Below is a small trained network, with its code and all its weights. Each question gives an input and a class and asks what happens when units are switched off, that is, made to give their printed mean instead of their output.

import numpy as np


def w(rows, s, z=0):
    codes = np.array(rows[::2]) - 128.0
    scale = np.full(codes.shape[1], s)
    scale[-1] = z or s
    return codes * scale


def f(y):
    return y / 2 * (1 + np.tanh(0.7978845608 * (y + 0.044715 * y**3)))


def log_softmax(a):
    a = a - a.max(-1, keepdims=True)
    return a - np.log(np.exp(a).sum(-1, keepdims=True))


def net(x, mask):
    res = np.array(x, float).reshape(1, 5) / 4 @ E
    y = f(res @ A[0][:, :-1].T + A[0][:, -1])
    res = res + np.where(mask, y, B[0][:, -1]) @ B[0][:, :-1]
    return log_softmax(res[-1] @ U[:, :-1].T + U[:, -1])


A, B = {}, {}
E = w([
[150,57,116,170,102,152,120,137,88,254],'x0',
[48,41,222,158,178,199,75,143,122,70],'x1',
[34,115,172,178,152,74,233,148,140,156],'x2',
[105,121,99,135,98,160,150,135,126,115],'x3',
[3,120,49,59,128,59,116,27,85,121],'x4',
],0.0099)
A[0] = w([
[62,118,216,143,59,45,196,135,167,149,63],'neuron 0',
[165,91,145,56,53,151,45,92,113,118,38],'neuron 1',
[113,129,157,73,120,111,144,148,123,35,130],'neuron 2',
[56,124,82,86,168,99,116,57,2,138,29],'neuron 3',
[120,92,137,144,110,153,109,104,68,199,123],'neuron 4',
[111,94,137,150,123,113,166,107,145,148,61],'neuron 5',
[99,81,198,159,186,208,116,52,88,74,2],'neuron 6',
],0.0096,0.0041)
B[0] = w([
[81,93,150,104,127,181,90,75,172,151,215],'neuron 0',
[106,82,122,84,133,184,55,109,137,154,206],'neuron 1',
[175,113,78,139,169,72,75,144,160,27,201],'neuron 2',
[131,138,194,159,57,164,134,188,103,82,255],'neuron 3',
[116,178,8,177,200,46,112,145,126,45,188],'neuron 4',
[133,126,118,134,156,176,71,77,141,96,146],'neuron 5',
[152,183,125,109,82,102,175,42,33,120,237],'neuron 6',
],0.012,0.0095)
U = w([
[116,132,102,157,176,66,92,134,155,82,69],'0',
[98,66,173,52,128,197,61,72,176,173,73],'1',
[169,175,158,74,56,84,187,34,93,173,149],'2',
[151,110,254,173,84,161,122,236,102,118,89],'3',
[137,62,159,109,111,98,118,124,130,130,254],'4',
],0.0092,0.0061)

Each question gives the input, the list of numbers given to net, and the class t.
The units are the neurons (one row each of A and B). Each row of codes is followed by its name. A weight is (code - 128) times the scale printed after its matrix; where a second scale follows, it is the last column's (A, B and U).
mask holds one flag per neuron, in row order. A switched-off neuron (its flag False) gives its mean, the last column of its row in B, instead of its output. The means were averaged over made-up inputs and are rounded, as every weight is.
A unit's drop is (log p(t) with every unit on - log p(t) with that unit switched off) / (log p(t) with every unit on - log p(t) with every unit switched off).
The circuit of an input: a set's keep is (log p(t) with only the set's units on - log p(t) with every unit switched off) / (log p(t) with every unit on - log p(t) with every unit switched off). Starting from all 7 units, units are removed one at a time, each time the one whose removal leaves the highest keep (on an exact tie, the one counted first), for as long as the keep stays at least 0.8.
circuit, biggest first: the units of the circuit, biggest drop first
top k neurons: the k neurons with the biggest drops, biggest first
drop of u: that unit's drop, to one decimal
input [-6,-5,5,-8,3], class 4: top 3 neurons	neuron 4; neuron 6; neuron 0
input [-5,1,-1,-2,8], class 3: top neuron	neuron 3
input [-1,-1,0,0,2], class 3: top 3 neurons	neuron 6; neuron 4; neuron 0
input [5,7,3,-6,-7], class 2: circuit, biggest first	neuron 6; neuron 3
input [-8,-7,-1,-1,4], class 0: top 2 neurons	neuron 2; neuron 6
input [0,4,3,-2,0], class 2: top 2 neurons	neuron 6; neuron 1
input [-3,3,2,-4,4], class 3: top 3 neurons	neuron 3; neuron 4; neuron 1
input [7,-5,1,4,1], class 0: top 2 neurons	neuron 4; neuron 6
input [8,-8,5,-3,-7], class 0: top 2 neurons	neuron 4; neuron 6
input [5,6,7,-3,-6], class 1: top 4 neurons	neuron 0; neuron 3; neuron 5; neuron 2
input [-7,3,6,8,-7], class 4: top 2 neurons	neuron 3; neuron 4
input [-4,-7,-7,-1,-5], class 1: top 4 neurons	neuron 6; neuron 1; neuron 3; neuron 4
input [6,2,-7,8,8], class 3: top 2 neurons	neuron 3; neuron 0
input [-8,8,3,-5,-8], class 0: circuit, biggest first	neuron 2
input [-6,7,-2,2,-5], class 2: top 3 neurons	neuron 6; neuron 4; neuron 3
input [7,1,-5,2,7], class 0: top 2 neurons	neuron 4; neuron 0
input [-7,-6,-1,-4,8], class 3: drop of neuron 6	0.1
input [2,1,-5,0,-2], class 1: drop of neuron 1	0.6
input [8,1,0,5,-4], class 0: drop of neuron 4	0.7
input [6,7,-6,-7,7], class 2: drop of neuron 6	1.5
input [-4,-3,-8,5,6], class 1: circuit, biggest first	neuron 1
